Below are the code and all the weights of a small trained network. Each question names an input and a class and asks about switching units off, where a switched-off unit gives its printed mean instead of its output.

import numpy as np


def w(rows, s, z=0):
    codes = np.array(rows[::2]) - 128.0
    scale = np.full(codes.shape[1], s)
    scale[-1] = z or s
    return codes * scale


def norm(h):
    return h / np.sqrt((h * h).mean(-1, keepdims=True) + 1e-5)


def f(y):
    return np.maximum(y, 0)


def log_softmax(a):
    a = a - a.max(-1, keepdims=True)
    return a - np.log(np.exp(a).sum(-1, keepdims=True))


def net(x, mask):
    res = np.array(x, float).reshape(1, 3) / 4 @ E
    u = 0
    for l in range(4):
        y = f(norm(res) @ A[l][:, :-1].T + A[l][:, -1])
        res = res + np.where(mask[u : u + 5], y, B[l][:, -1]) @ B[l][:, :-1]
        u += 5
    return log_softmax(norm(res)[-1] @ U[:, :-1].T + U[:, -1])


A, B = {}, {}
E = w([
[59,199,201],'x0',
[209,103,254],'x1',
[205,217,159],'x2',
],0.008)
A[0] = w([
[218,41,89,254],'0.n0',
[70,130,212,5],'0.n1',
[127,109,72,116],'0.n2',
[193,163,123,46],'0.n3',
[157,135,2,106],'0.n4',
],0.0091,0.0024)
B[0] = w([
[91,46,228,254],'0.n0',
[9,171,76,180],'0.n1',
[128,168,152,172],'0.n2',
[35,172,161,164],'0.n3',
[254,192,89,219],'0.n4',
],0.0065,0.0051)
A[1] = w([
[247,156,156,134],'1.n0',
[185,164,74,59],'1.n1',
[139,173,147,251],'1.n2',
[98,121,105,73],'1.n3',
[88,121,122,182],'1.n4',
],0.013,0.003)
B[1] = w([
[49,97,189,255],'1.n0',
[136,254,99,185],'1.n1',
[170,192,64,247],'1.n2',
[91,141,193,145],'1.n3',
[221,55,163,176],'1.n4',
],0.0073,0.0052)
A[2] = w([
[156,196,114,251],'2.n0',
[213,158,221,168],'2.n1',
[182,88,180,158],'2.n2',
[83,107,126,163],'2.n3',
[3,90,128,210],'2.n4',
],0.011,0.0034)
B[2] = w([
[77,104,43,245],'2.n0',
[48,118,122,253],'2.n1',
[102,95,112,204],'2.n2',
[176,105,145,157],'2.n3',
[254,236,174,198],'2.n4',
],0.011,0.0066)
A[3] = w([
[126,88,126,121],'3.n0',
[47,151,163,4],'3.n1',
[178,5,117,149],'3.n2',
[138,80,153,122],'3.n3',
[155,209,105,185],'3.n4',
],0.012,0.0037)
B[3] = w([
[101,67,157,157],'3.n0',
[100,164,100,195],'3.n1',
[53,3,120,224],'3.n2',
[141,35,61,179],'3.n3',
[233,70,143,253],'3.n4',
],0.0064,0.0055)
U = w([
[84,60,176,163],'0',
[119,161,59,248],'1',
[49,170,138,33],'2',
[88,157,134,4],'3',
[242,193,253,108],'4',
[125,25,122,65],'5',
],0.012,0.0042)

Each question gives the input, the list of numbers given to net, and the class t.
The units are the neurons (one row each of A and B). Each row of codes is followed by its name. A weight is (code - 128) times the scale printed after its matrix; where a second scale follows, it is the last column's (A, B and U).
mask holds one flag per neuron, layer by layer. A switched-off neuron (its flag False) gives its mean, the last column of its row in B, instead of its output. The means were averaged over made-up inputs and are rounded, as every weight is.
A unit's drop is (log p(t) with every unit on - log p(t) with that unit switched off) / (log p(t) with every unit on - log p(t) with every unit switched off).
The circuit of an input: a set's keep is (log p(t) with only the set's units on - log p(t) with every unit switched off) / (log p(t) with every unit on - log p(t) with every unit switched off). Starting from the 12 units with the biggest drops (on a tie, the unit counted first), units are removed one at a time, each time the one whose removal leaves the highest keep (on an exact tie, the one counted first), for as long as the keep stays at least 0.8.
circuit, biggest first: the units of the circuit, biggest drop first
k most important neurons: the k neurons with the biggest drops, biggest first
k most important neurons of layer l: the k neurons of layer l with the biggest drops, biggest first
drop when u is switched off: that unit's drop, to one decimal
input [6,8,8], class 2: 2 most important neurons => [2.n1, 2.n4]
input [6,5,-6], class 4: circuit, biggest first => [2.n4]
input [4,5,-4], class 4: circuit, biggest first => [2.n4, 0.n1]
input [7,7,5], class 2: 2 most important neurons => [2.n1, 2.n4]
input [6,6,-4], class 4: 3 most important neurons => [0.n1, 2.n4, 0.n4]
input [7,-5,0], class 4: 2 most important neurons => [2.n4, 0.n4]
input [-6,-2,1], class 0: 3 most important neurons => [0.n0, 1.n0, 1.n2]
input [6,3,7], class 2: 3 most important neurons of layer 2 => [2.n4, 2.n1, 2.n0]
input [-8,1,6], class 0: 2 most important neurons => [0.n0, 1.n0]
input [6,-4,-3], class 4: drop when 2.n4 is switched off => 0.3
input [2,-7,-8], class 4: drop when 2.n4 is switched off => 1.0
input [6,4,-6], class 4: drop when 2.n4 is switched off => 0.3
input [7,1,7], class 2: drop when 3.n2 is switched off => -0.1
input [2,0,5], class 1: circuit, biggest first => [2.n0]
input [6,7,7], class 2: 2 most important neurons of layer 2 => [2.n1, 2.n4]
